Here is a tiny trained network, its code and every weight. The questions are about switching its units off for an input and a class, where a switched-off unit gives its printed mean instead of its output.

import numpy as np


def w(rows, s, z=0):
    codes = np.array(rows[::2]) - 128.0
    scale = np.full(codes.shape[1], s)
    scale[-1] = z or s
    return codes * scale


def f(y):
    return np.maximum(y, 0)


def log_softmax(a):
    a = a - a.max(-1, keepdims=True)
    return a - np.log(np.exp(a).sum(-1, keepdims=True))


def net(x, mask):
    res = np.array(x, float).reshape(1, 3) / 4 @ E
    y = f(res @ A[0][:, :-1].T + A[0][:, -1])
    res = res + np.where(mask, y, B[0][:, -1]) @ B[0][:, :-1]
    return log_softmax(res[-1] @ U[:, :-1].T + U[:, -1])


A, B = {}, {}
E = w([
[135,125,122,121],'x0',
[254,94,154,232],'x1',
[81,14,65,213],'x2',
],0.0078)
A[0] = w([
[10,171,105,102,95],'n1',
[86,121,136,167,89],'n2',
[197,122,179,201,69],'n3',
[34,135,131,102,77],'n4',
[160,194,197,65,53],'n5',
[86,66,81,138,53],'n6',
[120,139,128,154,255],'n7',
[117,97,58,149,60],'n8',
[180,178,220,102,62],'n9',
[106,66,127,160,125],'n10',
[171,178,189,63,53],'n11',
[179,133,149,177,53],'n12',
[139,190,154,88,119],'n13',
[164,126,149,159,236],'n14',
[85,85,106,171,48],'n15',
[122,95,104,135,240],'n16',
[76,117,122,61,58],'n17',
[111,98,112,154,71],'n18',
[125,93,103,125,92],'n19',
],0.011,0.0066)
B[0] = w([
[201,143,67,198,254],'n1',
[115,87,122,147,152],'n2',
[213,149,53,188,220],'n3',
[198,123,20,195,210],'n4',
[120,38,145,178,226],'n5',
[121,69,176,211,190],'n6',
[14,198,134,88,255],'n7',
[126,33,145,167,173],'n8',
[37,8,170,253,214],'n9',
[92,101,174,176,208],'n10',
[115,62,141,175,214],'n11',
[199,101,30,247,175],'n12',
[105,91,176,185,217],'n13',
[146,233,96,80,249],'n14',
[145,46,149,197,180],'n15',
[36,216,206,63,248],'n16',
[195,123,81,159,192],'n17',
[72,52,170,197,158],'n18',
[130,53,185,207,152],'n19',
],0.0071,0.0066)
U = w([
[102,22,237,161,55],'0',
[212,134,1,155,60],'1',
[98,154,174,126,254],'2',
[85,197,212,32,128],'3',
],0.0088,0.0085)

Each question gives the input, the list of numbers given to net, and the class t.
The units are the neurons (one row each of A and B). Each row of codes is followed by its name. A weight is (code - 128) times the scale printed after its matrix; where a second scale follows, it is the last column's (A, B and U).
mask holds one flag per neuron, in row order. A switched-off neuron (its flag False) gives its mean, the last column of its row in B, instead of its output. The means were averaged over made-up inputs and are rounded, as every weight is.
A unit's drop is (log p(t) with every unit on - log p(t) with that unit switched off) / (log p(t) with every unit on - log p(t) with every unit switched off).
The circuit of an input: a set's keep is (log p(t) with only the set's units on - log p(t) with every unit switched off) / (log p(t) with every unit on - log p(t) with every unit switched off). Starting from the 12 units with the biggest drops (on a tie, the unit counted first), units are removed one at a time, each time the one whose removal leaves the highest keep (on an exact tie, the one counted first), for as long as the keep stays at least 0.8.
circuit, biggest first: the units of the circuit, biggest drop first
top k neurons: the k neurons with the biggest drops, biggest first
drop when u is switched off: that unit's drop, to one decimal
input [-5,-5,4], class 1: top 3 neurons -> n4, n1, n9
input [4,-8,6], class 1: top neuron -> n4
input [2,3,-1], class 3: top 2 neurons -> n1, n4
input [5,-6,5], class 1: top 3 neurons -> n4, n1, n9
input [-2,6,0], class 1: top 2 neurons -> n3, n12
input [1,-4,-1], class 1: circuit, biggest first -> n1, n4
input [-2,4,-6], class 0: top 2 neurons -> n9, n5
input [0,3,-3], class 3: top 2 neurons -> n1, n4
input [-6,5,5], class 2: top 2 neurons -> n16, n14
input [2,2,-5], class 0: top 4 neurons -> n9, n5, n11, n16
input [-1,8,-3], class 1: drop when n3 is switched off -> 0.3
input [2,1,1], class 3: drop when n13 is switched off -> 0.0
input [-7,4,4], class 2: drop when n9 is switched off -> 0.1
input [-5,6,-8], class 0: circuit, biggest first -> n9
input [-2,-1,-5], class 0: drop when n6 is switched off -> -0.1
